Below are the code and all the weights of a small trained network. Each question names an input and a class and asks about switching units off, where a switched-off unit gives its printed mean instead of its output.

import numpy as np


def w(rows, s, z=0):
    codes = np.array(rows[::2]) - 128.0
    scale = np.full(codes.shape[1], s)
    scale[-1] = z or s
    return codes * scale


def f(y):
    return y / 2 * (1 + np.tanh(0.7978845608 * (y + 0.044715 * y**3)))


def log_softmax(a):
    a = a - a.max(-1, keepdims=True)
    return a - np.log(np.exp(a).sum(-1, keepdims=True))


def net(x, mask):
    res = np.array(x, float).reshape(1, 5) / 4 @ E
    y = f(res @ A[0][:, :-1].T + A[0][:, -1])
    res = res + np.where(mask, y, B[0][:, -1]) @ B[0][:, :-1]
    return log_softmax(res[-1] @ U[:, :-1].T + U[:, -1])


A, B = {}, {}
E = w([
[39,254,84,110,181,106,117,177],'x0',
[72,25,69,95,172,39,55,107],'x1',
[127,130,124,127,125,127,128,125],'x2',
[188,171,83,51,159,196,48,108],'x3',
[122,84,84,205,88,159,38,227],'x4',
],0.0079)
A[0] = w([
[76,139,157,92,115,109,197,14,138],'N0',
[127,137,156,82,157,106,173,58,132],'N1',
[83,125,171,231,77,45,183,101,80],'N2',
[109,126,152,68,148,124,194,71,138],'N3',
[98,207,152,130,111,169,165,175,127],'N4',
[84,75,80,222,80,177,125,215,161],'N5',
[254,17,173,146,68,182,111,50,4],'N6',
[69,118,166,195,108,60,204,115,82],'N7',
[130,145,134,103,175,106,180,45,154],'N8',
[205,44,142,124,68,120,174,99,82],'N9',
[131,101,139,208,89,155,46,211,155],'N10',
[225,154,80,51,163,198,52,75,54],'N11',
[86,93,152,206,112,84,198,165,92],'N12',
[177,171,162,168,79,220,199,148,103],'N13',
[179,162,164,153,111,197,183,151,102],'N14',
[145,132,147,90,142,73,198,120,131],'N15',
[103,32,57,104,175,85,71,116,123],'N16',
[195,186,156,174,67,170,175,166,112],'N17',
[61,229,78,95,131,126,173,218,70],'N18',
[108,142,181,90,148,115,160,34,148],'N19',
[97,45,109,91,171,39,100,91,110],'N20',
[25,168,99,93,216,79,107,167,98],'N21',
],0.0072,0.0025)
B[0] = w([
[129,167,59,129,77,179,140,182,210],'N0',
[81,117,43,136,95,167,172,195,187],'N1',
[119,170,212,131,178,164,43,81,215],'N2',
[102,155,64,122,107,183,163,171,188],'N3',
[145,94,148,104,105,55,183,91,201],'N4',
[123,194,45,110,113,169,109,175,228],'N5',
[174,123,100,226,211,68,203,116,254],'N6',
[121,183,175,159,203,182,23,114,208],'N7',
[128,131,47,133,108,146,151,179,193],'N8',
[187,158,89,202,188,71,165,118,207],'N9',
[116,136,42,129,75,164,176,205,223],'N10',
[62,210,224,156,220,185,1,98,225],'N11',
[90,194,168,132,171,172,60,101,204],'N12',
[103,97,164,65,54,100,152,91,214],'N13',
[76,70,185,90,94,82,158,96,190],'N14',
[112,122,119,137,136,182,114,161,171],'N15',
[98,94,177,55,75,126,181,115,232],'N16',
[86,52,164,52,42,108,129,114,203],'N17',
[225,120,125,170,189,56,215,98,240],'N18',
[102,141,99,162,84,153,148,191,195],'N19',
[95,83,166,29,39,91,107,80,223],'N20',
[182,85,133,152,163,61,179,106,238],'N21',
],0.0072,0.007)
U = w([
[128,128,29,139,77,226,165,255,133],'0',
[111,26,203,46,46,64,163,53,3],'1',
[231,101,118,212,218,13,200,88,217],'2',
[109,181,218,150,206,230,53,74,155],'3',
],0.009,0.0015)

Each question gives the input, the list of numbers given to net, and the class t.
The units are the neurons (one row each of A and B). Each row of codes is followed by its name. A weight is (code - 128) times the scale printed after its matrix; where a second scale follows, it is the last column's (A, B and U).
mask holds one flag per neuron, in row order. A switched-off neuron (its flag False) gives its mean, the last column of its row in B, instead of its output. The means were averaged over made-up inputs and are rounded, as every weight is.
A unit's drop is (log p(t) with every unit on - log p(t) with that unit switched off) / (log p(t) with every unit on - log p(t) with every unit switched off).
The circuit of an input: a set's keep is (log p(t) with only the set's units on - log p(t) with every unit switched off) / (log p(t) with every unit on - log p(t) with every unit switched off). Starting from the 12 units with the biggest drops (on a tie, the unit counted first), units are removed one at a time, each time the one whose removal leaves the highest keep (on an exact tie, the one counted first), for as long as the keep stays at least 0.8.
units of the circuit, in order: the units of the circuit, biggest drop first
k most important neurons: the k neurons with the biggest drops, biggest first
drop of u: that unit's drop, to one decimal
input [7,6,-8,7,-3], class 2: units of the circuit, in order	(N21)
input [-2,6,5,-8,7], class 3: units of the circuit, in order	(N2; N12)
input [-6,-7,4,2,1], class 1: 4 most important neurons	(N17; N13; N14; N18)
input [-4,1,-3,6,-3], class 3: 2 most important neurons	(N11; N18)
input [4,6,1,6,0], class 1: 2 most important neurons	(N16; N20)
input [-7,2,8,-4,-4], class 2: 2 most important neurons	(N6; N9)
input [7,-2,-3,0,-7], class 0: 3 most important neurons	(N0; N1; N3)
input [-7,0,6,-4,-5], class 2: 2 most important neurons	(N6; N9)
input [-4,-8,8,8,-3], class 1: 2 most important neurons	(N13; N17)
input [-7,-8,-1,4,2], class 1: 3 most important neurons	(N17; N13; N14)
input [4,3,2,8,-8], class 0: 2 most important neurons	(N1; N8)
input [-7,5,-4,-1,8], class 0: 2 most important neurons	(N10; N5)
input [6,0,0,-8,5], class 3: 4 most important neurons	(N12; N2; N7; N6)
input [-2,3,4,7,5], class 3: units of the circuit, in order	(N11)
input [2,3,8,0,-1], class 1: 3 most important neurons	(N6; N9; N18)
input [-6,-1,-6,2,-2], class 2: drop of N16	0.0
input [4,1,5,-6,0], class 3: drop of N6	0.1
input [5,-8,8,7,1], class 1: drop of N17	0.1
